Each row is followed by its class.
[ 228 -174  105  215 -110 -299   52  268  -45 -295  -65   52 -102 -262
 -389  159 -505 -300  -28  147  164 -369  256    2  -45  -25  -32  135
  -12  366  373  -99  465  223 -234]	refo
[ -87  129  247 -142 -175  123   75  -31  275 -182 -128  -12  219   24
 -259 -142 -238 -277 -100  175 -136   43  -96   44 -591   75   10   72
 -185  168  224 -462  167 -368   83]	Nutas
[ 194  221  128  -39   61  228  465   79  197  300 -221 -119  -72  675
 -158  123 -335 -383  200 -129   69 -110  669 -154  -75 -433 -115  116
 -168  287   34 -170  160   58 -510]	Buf
[ 298  -43  186  200   -5  -99  221 -111 -113  -30  -22  410  325 -316
  322  -11   75  231 -323 -219 -300   98 -229  278  160  184  337   47
  370   90   18 -199 -257 -228  159]	Nutas
[  50  -46   58   98  -51  -33 -136 -166  137  254 -169  110   49  221
 -181   38 -207 -117 -152  -22 -207  184  120  111 -142  -63  211  100
 -199  122  362 -350  -25 -242   74]	Zat
[ 266 -131 -329 -255  141   35   40 -128  -76  -32  120  -95  -20 -153
 -208  -46 -223 -267 -147   47 -282  -73   34   64 -288  313 -663 -134
  -67  -13  -22 -287 -283 -236  -18]	nok
[ 102   60 -200   97   72  383  161  388 -127  -21   -3   -2  418  145
   70   96 -194 -490  162  154  -25    0  694  181 -212  -58 -669  571
  -63  167 -185   91  522  -98  -77]	Buf
[ -79  -21  243   59 -426 -291  -92  -46   88 -139  187  -76 -291 -166
 -251  -29  -72    8  346   16  109  -16 -142  -79   52  -79   95 -326
  256   63  275  -88  434  -27  -58]	fus
[-262 -133  211 -148  229 -495  352  383  -57 -284 -332  -53 -252  172
 -198 -247  -31   15  144  -16  201  -10  107 -273  482   41 -258  -57
 -268  138   74  316  276  -97 -416]	fus
[-178  -45  177   31 -288 -328  283   74 -175 -295   17  181   -9 -420
 -230  -32 -442  -43  200  197  -25    1   59  -22  -47  188   32 -559
  251  471  611 -292  369 -202 -185]	Nutas
[-381   45  -40 -181  381   30  266  -83  222  266 -223   88  110 -478
   48   44 -485 -301 -415  -32 -365   70  542  150  292  261  252   61
 -328  339  501 -444  -89 -325 -471]	tezem
[-104  146   16  265   72 -327  291  347    7  168  400 -293 -174 -437
  157  406 -359  -49  208   25  -97   13  165   96  230  380 -143 -131
  448  477  399  -15  -92   72 -304]	refo
[-154 -216 -185  -43  187 -417   81   61  -77 -183  -91  -70  102 -610
  147  130 -141 -230 -148  153   78  128  137  248  319  606   -8  104
  -43  366   62  125   40 -223  -26]	kobad
[-242  131  125 -388  328  -23  200   84 -290  267 -359   15   27    3
  176  -78 -177  173   21  123    3  267  455 -117  315  237  -33  104
 -304  270   90   27  301 -155   73]	runol
[ -33  149 -161  246 -182   -8  -86   85  -62 -192   60  -77  227   17
  302  -16  192  -89    9  202  -84  215 -114  137 -209   41 -157  -47
   71  -83 -100  184 -258 -150   -5]	Zat
[ 450 -200  -53  -90  244 -210  469 -103  -76   40  -42   -8  -70  -35
 -274  -66  -32 -161  -68  136   35 -308  -45 -104   57 -180  345    6
   38  105  215 -134 -374   57 -178]	fus
[ 303  252  188  450 -262  268  -80  -41 -278  254 -205  185  235 -391
   50  155  493   62 -277 -129 -122  -28   80  237   88 -609  250  395
  231 -354 -345  -40 -145   45   98]	runol
[  89 -165 -426 -196  109  163 -111 -210 -196   30 -153   71   80 -340
  342 -247 -136 -109 -174   -5  -31  310  317  -33   78  308 -243  -21
 -210  -32  143 -235  121  -59   47]	sen
[-238   -9 -186  380 -458 -183 -204 -173  -18 -405   69  145  -42 -407
  298  128  -14  -90 -330  -72  107  157 -207  144  140  -22  575 -142
  119   85  515  -83  109 -165 -156]	runol
[-242  -87 -146   19  234   69  278 -119  -65  163   48  234   28  142
  262 -234   65  189   48   55  167  170  178  -95   24  121  507 -227
 -268   22   20  135 -137 -259 -132]	Nutas
[-187   57 -128  -49 -125  -36 -234 -330   73  -15 -243   33    9  -87
  246 -111 -132 -215 -264  -26   72  438  245   10 -142  -91  454  -31
 -452   21  192  -89  -10 -281 -141]	lak
[ 187  -72 -231  -51  220  148 -341  203    9 -122  -51  -66  328 -155
  247   70  -80  123 -224   83 -385  199   49   73 -189  165 -608  241
 -176 -130  -96 -288 -157   66  -70]	sen
[ -89  211  521  393 -378 -511  -65   86  170 -159 -179   64  -69 -439
 -139  190 -191  194   15  490 -114  -57 -203  -14  169  172   32 -266
  295  312  634 -359  179 -318   88]	kobad
[  54 -200 -488 -250  127 -126   14  -21 -215 -191 -132   56   67  121
   67   15 -243 -419  132  288   -5  105  543   42 -251  425 -334  -91
 -361  297  -97  230  136 -226 -138]	runol
[  33  190  242  120  -10 -117  381  487  -46  221  194  -38  -54  123
  -53  136  103  -11  299  -87 -186  -43  215  203   88 -216  -61   11
   70  474  187    2  100 -525 -150]	refo
[ -66  -81 -272  -70   87  131   47 -190   89  344   62 -221   88 -122
 -326  -98 -473 -272  -91   10  -91  310  197  147 -419    2  537 -148
 -223   77  181 -495 -155 -172 -166]	sen
[  33  -25    4  117  -36  150  154  158   49   11   94   32  266    7
   10  377    2 -168  179 -249  -70   -4  261  179 -279   91 -107   86
 -147  419   41 -128  173 -150  -95]	lak
[  65 -189 -202 -496  192 -274  344  -37  141 -252 -192 -110  -37   98
   57  -24 -213 -429  -38  -34  -32  202  318   22 -237  427 -368  -25
 -330  442   56  -30  -27 -525  -10]	Buf
[  55  134   35  196 -204  237   32   69 -289   -6  276 -220  153 -113
  217  168    4    1  456  -61   33 -105  220  142 -149 -269 -178  -68
   45  163  -57    6  291  416 -454]	refo
[ -74   21   -6  220   -3 -154  -62   41   83  -41  144  -73   35 -345
  291  214 -197  -43  -26   41  -53  144  129    2  103  133 -116    2
   32   40  253   34   32   44 -374]	Zat
[ 207 -115 -375  291 -211   45  212  111  -48  119   89  -97   -6 -172
 -259  335 -174 -424  276 -167  -99   66  504  169 -150  -33 -104  277
 -252  385   52    2  317 -389  -54]	fus
[-200  -14 -223    4 -172 -167  -19   86 -253 -115  190   70 -194 -414
 -343  -94 -148 -205   21  112   94  -23  191  127  146   11  217  -26
  -46  208  -17  131  200 -313   26]	runol
[ 183  -53 -144  118  101  104  -97 -417  -60  398   83 -207  158 -134
 -338  283  -64 -498 -126 -123   65  -73   53  359   24 -164  109  146
  174  -45 -143 -111 -526  165   91]	Zat
[ 320  167  261  524 -277  114   74  305 -297   96  210   98  158 -317
   13  343  241  190    8  -90 -236 -225 -127  101  -46 -633 -460  497
  179 -165    0  363    4  599 -241]	runol
[ -21 -104 -172   53  -30 -169 -104 -184 -239  238  -87   99 -140 -219
   14   75 -168 -170    7  120  199  225  392  123  115  163   90  -39
  -53  365  143 -179   61  -74 -106]	Zat
[ 195  240  276  391 -384 -112 -135 -189  267 -331  -41  199 -285  113
  583   29 -205 -175   79  -79  464   17   93 -270   77 -323 -127 -326
 -196  -41  583  537  435 -174  -61]	fus
[  83  215   -1  -74   40  463  444  333   17   94   69  -58  123 -253
 -143   18 -338 -475  327    6  -83 -206  253   44 -215 -231  -94  -49
   13  428  206  -51  367 -114 -435]	kobad
[   7  -17  -80   63  -69  123 -508   18 -104  117 -123 -278 -106  183
  154  -51 -283 -185   91   23  448   96  336    6 -108 -112 -107 -140
 -168 -154  145   18  444  735 -188]	Nutas
[ 176 -300 -626 -141  279  168 -168  141   -7  235  165   84  171  267
   27  -26 -363  168 -235  334 -111  270   24  -47 -401  569 -217   63
 -459   28 -140 -207  -85  -74 -248]	tezem
[ 274   30  207   65 -311  -57 -141 -332   13  385    3  122 -151  151
 -135 -307 -213  123  -74   99  121  232  -66  -34   59 -156   40   18
  -99  -71  164 -279  200  -20   69]	fus
[ 176  131  235 -311 -168  161  153 -213 -186  394 -284  283  -50  168
 -569 -360 -270 -310  116  185  116 -121  526  -43   97 -481   51  196
 -478  378    0 -197  361   15 -135]	kobad
[ 436 -288 -421  -52  211  303   -9   17  135  298   84   83  -60  -16
  148   56 -397   25 -229  -31 -164  113  340  -61 -559  190 -358  119
 -549 -117   80   22  153 -200  -75]	Zat
[ 316  128 -204  232 -187  151   14  -46  214  254  575 -286 -245  -96
 -267  207 -482 -592  240 -214   62 -165  639   71 -207 -252 -255  -40
  -37  206  210 -280   54   24 -283]	lak
[ 299   19   12  185 -197    0   -4 -268 -150  315  198    7  -79 -511
  151  169  185   96  112   26  104 -185   21   98  213 -136  232 -176
  320   -3  -83  100 -154  423  -73]	lak
[-190   47   64  282 -611  -46 -362 -255   92 -204   58  104 -282  -66
  143   -6   13  -44  -10 -142  155  -26 -104   40   70 -325  319 -307
   27    4  477  -37  441   -1 -212]	lak
[ 102 -182 -166 -462  264 -192  232  105 -134 -381  -71 -128  147 -119
 -200  -16 -242 -241  117  386  143  -22   64 -144   26  574 -315  -30
  279  341 -190 -372   84 -133  -40]	runol
[-163  130  208  -13   73 -220  114  150  147  155  349  -35  -75 -546
   41  150 -132  372 -141  -85 -228    0 -447   37  245  260  882 -376
  466   58  401 -141 -218 -171   86]	Nutas
[ -16 -198  -26  -23 -171 -312 -348  589 -474 -223 -255 -198  446 -425
  100  296   26  336   30  399 -171  248  318  418   68 -131 -899 -124
 -367  210   34   -4  508 -108 -311]	Zat
[-445  267  138  233 -126    0 -255 -312  -34  455  -63  146  -63 -492
 -151  -84   16  175   49  121  -45  180    4  -31  487   40  500 -321
  -92   96  414 -300 -283   54  145]	runol
[ -35 -111 -189 -274   60  -91   26  -84 -156 -174  -40 -220    5   11
 -196 -155 -176  -78 -193   52   46  -26 -103    1 -308  116  321 -222
 -341   17  135 -146 -125   63 -110]	Zat
[ 142  303  -63  289 -154  370  266   50 -108   99   69   -1  284 -435
  573  182   30 -205   30 -256 -242  112  475  264   64 -110 -361  191
  -30  140   43   24  225 -330 -210]	Buf
[ -24  119 -256 -275  201  558  388 -199  376  273  285  266  346  411
  397   97  -85 -343  -79 -462  146  247  198  122 -109  678  274 -339
  152  249 -313 -183 -123 -733  179]	tezem
[-283  190  155 -282   38  -53  190  -89  285 -213 -530  120 -102  534
 -253 -187  -92 -490 -243 -152 -162  114  190 -282  -69   90 -271  201
 -281   69  111 -180  -82 -397   -7]	nok
[-125   67 -127 -270   -1 -177   58  251 -229  158 -111  -82   60  -89
 -319   36 -370  -38   88  220 -186  183  256  129  195  202   19 -133
   82  546    3 -355  -16   83 -157]	tezem
[  63   84  107 -335   46   -1  131  127  332  464  194   65   75  108
 -177  -17  -90 -269  -38 -166 -164  165  197   73  -55  244  -60 -178
  -98  147    3 -135 -100 -239 -190]	kobad
[-189  188   52    1 -147    7 -439  -41  306  106 -176   82  154    2
  616  -76   87 -366 -160  -77  128  405  269  322  295  192   40 -197
  109   86  111  -93  132 -116 -145]	Buf
[ -51  147  281  283 -386 -273  -86  456  208 -164  211 -383 -188 -244
 -310  168 -221  -77  248   75   92 -150 -101  119  -30   81  153 -287
  439  318  355 -529  495   17 -239]	sen
[ -69  -16 -296 -155 -130  108  -76   15   -4 -282 -151 -200  217 -290
  144  222   74 -260  -69  -46 -309  122  387  169 -455   95 -174  -96
 -125   -7  -71 -258   14 -160  -79]	tezem
[ 214 -104   25    2  -37 -296  -29    7   45 -348  132   67 -281 -468
  349  352   37 -125  -35   96  323 -293  129  -92  -25  284 -216  -66
  242   98   96  309  259   35  -48]	Buf
[  42 -111 -249  -18   68  188 -126 -283  -16   33   10   25  171   47
 -229   -4 -273  -39 -259  -39 -253   32  -82  136 -161  271  -76 -290
  179  -45   14 -755 -344 -169  -98]	Zat
[ 115  -62 -193 -204 -305  -45   28 -257 -257   67   84  104  -38 -461
  188  -39    7  232 -402  275  -64   82 -147 -120  -28 -138  515 -155
  315 -435   81   70   97  138 -149]	nok
[-387  215  317  447 -393 -126 -289 -123  -19 -112  -53  -57  202 -409
  335  204   43  135  225   41    1  179  -29  312  407   -5  -12 -301
  380  269  302 -353  176  179 -210]	Buf
[-438  189   25 -257  168  -93  281  150  345  764 -232 -137  -11  182
 -372  -28 -155 -130  -33  156  -22  486  -40  -55  182  550  558 -310
  107  289  150 -325 -245 -524   52]	Buf
[-463  323  279   27 -236 -100   -9  -91  297 -122 -271  218 -220 -210
  470  -77 -185  -67  -59  -50  130  329  -24 -133  424  105  348 -329
  137  323  621   25  308 -428   -2]	kobad
[-183   14  -13   84  -40  114  213   95   85   40   28  405  158  427
 -457  105  264 -289  -67 -207  103 -257  151   70  -15   65 -175 -152
 -300  148 -185   93 -200 -523  -43]	Nutas
[ 336  278  182  317 -286 -136   75   60  107  -29  356   94 -110 -543
  132  242  -87 -197 -184 -202  -78 -126  358  104    8 -326 -206  220
  -59  147  200   68 -120  -80  -63]	sen
[   8 -208  -44   -1 -122 -479 -128    2 -432 -419   11  210   81   -9
  -56  -68  122  118  -47  359   73   32 -224  -20 -197  -82 -211    8
 -402  126  228  356 -122  135 -101]	kobad
[  69  -38  109 -206 -130 -359  -22  293   -3  112   88  -52 -232  158
 -489   19 -291   44  218  482  -24 -178    8   68  206  220  -16 -163
  297  434  -24 -290  390 -156 -263]	runol
[-298   63  258  239  -66 -285  201  -38  411  -96   57  -39  -56 -249
 -137  290 -142 -143  216   10 -195  -23 -269   12    9  200  300 -441
  449  299  638 -175 -161 -391   80]	sen
[ -95  137  239  302 -375 -161 -421  108 -150  117   97  211  181 -237
   92  218    9  296  236  317    6   97  -82   70  233 -129  151 -116
   76  214  304   78  222  368  -69]	Nutas
[ 286 -165 -286 -226  272    9  -93  294   67 -138  103 -128   51 -115
   86  144 -422  -91 -275  125 -211  -12  263  -58 -430  254 -659   72
 -270 -125  145   89   38  -38    4]	Zat
[ 204  -60 -222   80  271  268  -22   56   52   80  125  159  313  -82
  243   95 -284  188 -241   61 -201  126 -103  -34 -223  549 -145  138
  -16  -39 -116 -186 -144 -153   68]	refo
[-273 -155 -314 -370  344  104   41  -65   14  460 -445  197  216  166
  246   90 -341  -26   24  301 -207  411  644   33  253  363  -85 -182
 -504  351  151  -33  276 -503 -303]	nok
[ -16  -70 -280  339  -67 -161  -40  161 -330 -489  -26 -216  371 -831
  508  259  128   93  -66  406 -126   84    4  131    7  329 -395   27
  123  -98  123   16  112 -109 -111]	tezem
[ -58   17 -250   77  -33  -29  117  -41   18  -26 -143  132  -17 -279
 -218  256 -431 -282  -64  200 -142   53  382 -161  -73   23  -66  -76
 -126  218  367 -118   52 -444 -131]	sen
[  -2   24  298 -102  -95  166   97  -36  472 -228 -112   22  193  305
  210 -196 -214 -166   50 -154  106  164  -69  -61 -445   73  218   75
 -191  124  123 -119  304  102   37]	Nutas
[  95 -378 -471    2  101   62   86   -4 -104 -121  -39  -10  327 -367
  126  -73  -64  176 -241  267 -248  212 -193  165 -599  509   77    8
 -405  -82 -139   12  -64 -312   -7]	Zat
[ 140  107  255  178 -258  -39   54  -10  -11  253  100   84 -172 -420
  -57  277 -312  162   91 -177  -36   24   94   38  -26 -239  170 -276
   -1  260  451  -78  247 -117  -22]	Nutas
[ -23   42 -123  108   87  -84  236   37 -322 -377  191  239  -21   -1
  334  223   84 -329  256 -234  504 -125  189    6  291  269 -381 -420
   23  359  140  553  186 -711  149]	Nutas
